Below are the code and all the weights of a small trained network. Each question names an input and a class and asks about switching units off, where a switched-off unit gives its printed mean instead of its output.

import numpy as np


def w(rows, s, z=0):
    codes = np.array(rows[::2]) - 128.0
    scale = np.full(codes.shape[1], s)
    scale[-1] = z or s
    return codes * scale


def f(y):
    return np.maximum(y, 0)


def log_softmax(a):
    a = a - a.max(-1, keepdims=True)
    return a - np.log(np.exp(a).sum(-1, keepdims=True))


def net(x, mask):
    res = np.array(x, float).reshape(1, 6) / 4 @ E
    y = f(res @ A[0][:, :-1].T + A[0][:, -1])
    res = res + np.where(mask, y, B[0][:, -1]) @ B[0][:, :-1]
    return log_softmax(res[-1] @ U[:, :-1].T + U[:, -1])


A, B = {}, {}
E = w([
[122,190,145,122,201,158,20,51],'x0',
[218,206,111,122,46,118,166,36],'x1',
[128,128,128,130,129,126,130,125],'x2',
[190,198,201,193,165,244,159,175],'x3',
[154,80,14,57,132,255,156,128],'x4',
[223,50,66,176,164,78,118,127],'x5',
],0.009)
A[0] = w([
[175,139,126,165,137,181,109,163,123],'N1',
[109,117,109,127,80,151,182,172,119],'N2',
[114,131,2,91,119,224,170,127,12],'N3',
[149,153,98,121,64,112,141,59,143],'N4',
[106,165,111,121,187,180,10,50,104],'N5',
[110,96,181,171,66,74,203,170,105],'N6',
[58,173,154,36,71,185,135,142,185],'N7',
[198,78,76,151,198,115,133,141,230],'N8',
[148,133,154,198,153,223,171,162,2],'N9',
[32,81,126,138,214,125,106,206,149],'N10',
[48,142,204,72,84,167,150,131,72],'N11',
[59,86,55,47,103,88,108,72,19],'N12',
[79,68,71,86,88,81,73,132,3],'N13',
[135,86,98,94,46,135,222,223,38],'N14',
[111,93,81,114,152,189,129,128,167],'N15',
],0.0095,0.0043)
B[0] = w([
[116,72,154,128,86,136,118,138,181],'N1',
[155,157,90,112,164,148,105,164,182],'N2',
[62,177,173,181,157,61,123,115,235],'N3',
[132,142,120,135,98,175,126,83,202],'N4',
[157,134,98,90,153,116,73,163,233],'N5',
[135,174,108,113,143,116,70,137,223],'N6',
[182,76,105,153,150,117,165,116,226],'N7',
[170,89,107,131,129,103,141,107,230],'N8',
[113,96,193,104,72,150,76,146,194],'N9',
[131,179,94,122,101,164,161,8,248],'N10',
[191,63,133,134,146,79,155,132,197],'N11',
[121,100,181,122,111,157,97,140,216],'N12',
[114,103,182,122,100,165,119,144,205],'N13',
[162,157,133,108,163,147,80,150,221],'N14',
[106,159,136,163,148,110,129,79,202],'N15',
],0.012,0.011)
U = w([
[109,68,196,123,83,184,72,145,69],'0',
[81,182,172,215,183,47,98,110,116],'1',
[155,155,78,60,211,161,62,161,66],'2',
[149,164,90,133,97,212,159,65,148],'3',
[184,18,98,161,179,103,156,123,94],'4',
[133,115,120,137,145,148,115,121,250],'5',
[97,107,73,137,122,163,159,144,163],'6',
[8,118,62,93,122,154,236,225,33],'7',
],0.014)

Each question gives the input, the list of numbers given to net, and the class t.
The units are the neurons (one row each of A and B). Each row of codes is followed by its name. A weight is (code - 128) times the scale printed after its matrix; where a second scale follows, it is the last column's (A, B and U).
mask holds one flag per neuron, in row order. A switched-off neuron (its flag False) gives its mean, the last column of its row in B, instead of its output. The means were averaged over made-up inputs and are rounded, as every weight is.
A unit's drop is (log p(t) with every unit on - log p(t) with that unit switched off) / (log p(t) with every unit on - log p(t) with every unit switched off).
The circuit of an input: a set's keep is (log p(t) with only the set's units on - log p(t) with every unit switched off) / (log p(t) with every unit on - log p(t) with every unit switched off). Starting from the 12 units with the biggest drops (on a tie, the unit counted first), units are removed one at a time, each time the one whose removal leaves the highest keep (on an exact tie, the one counted first), for as long as the keep stays at least 0.8.
circuit, biggest first: the units of the circuit, biggest drop first
top k neurons: the k neurons with the biggest drops, biggest first
drop when u is switched off: that unit's drop, to one decimal
input [-1,-3,-2,-5,3,-1], class 0: circuit, biggest first : [N12]
input [3,-1,-7,6,1,-7], class 4: top 2 neurons : [N7; N11]
input [1,-2,6,3,4,-6], class 4: circuit, biggest first : [N7; N11]
input [2,-8,3,-3,-5,-2], class 3: top 2 neurons : [N10; N3]
input [-2,1,6,-4,-5,-3], class 5: top 2 neurons : [N3; N15]
input [5,-3,-3,1,-3,4], class 2: top 2 neurons : [N3; N5]
input [4,7,-3,-5,-7,-8], class 4: circuit, biggest first : [N11; N7; N3]
input [6,-5,6,-3,-1,0], class 2: top 2 neurons : [N5; N3]
input [-8,3,3,-7,0,1], class 2: top 3 neurons : [N14; N6; N2]
input [-1,5,-5,-5,7,-6], class 1: top 2 neurons : [N3; N10]
input [-8,6,-1,-3,-4,-5], class 2: circuit, biggest first : [N6; N14]
input [-7,-1,3,7,2,2], class 0: top 3 neurons : [N9; N1; N5]
input [-4,-7,-2,-2,5,-4], class 3: top 2 neurons : [N10; N5]
input [6,3,-8,-6,-4,-4], class 5: circuit, biggest first : [N3]
input [7,-2,8,-4,-2,8], class 4: top 4 neurons : [N8; N6; N14; N2]
input [6,1,-6,7,3,8], class 4: top 3 neurons : [N8; N12; N13]
input [-1,6,-1,-8,6,-1], class 0: top 3 neurons : [N12; N10; N13]
input [-8,-2,4,3,-6,-2], class 2: circuit, biggest first : [N3; N6]
input [-1,1,-1,3,8,-4], class 1: drop when N13 is switched off : 0.0
input [5,4,0,8,-1,4], class 0: drop when N9 is switched off : 0.2
input [1,-6,6,4,3,3], class 3: drop when N10 is switched off : 0.9
input [-8,-2,6,-2,4,-3], class 2: circuit, biggest first : [N14]
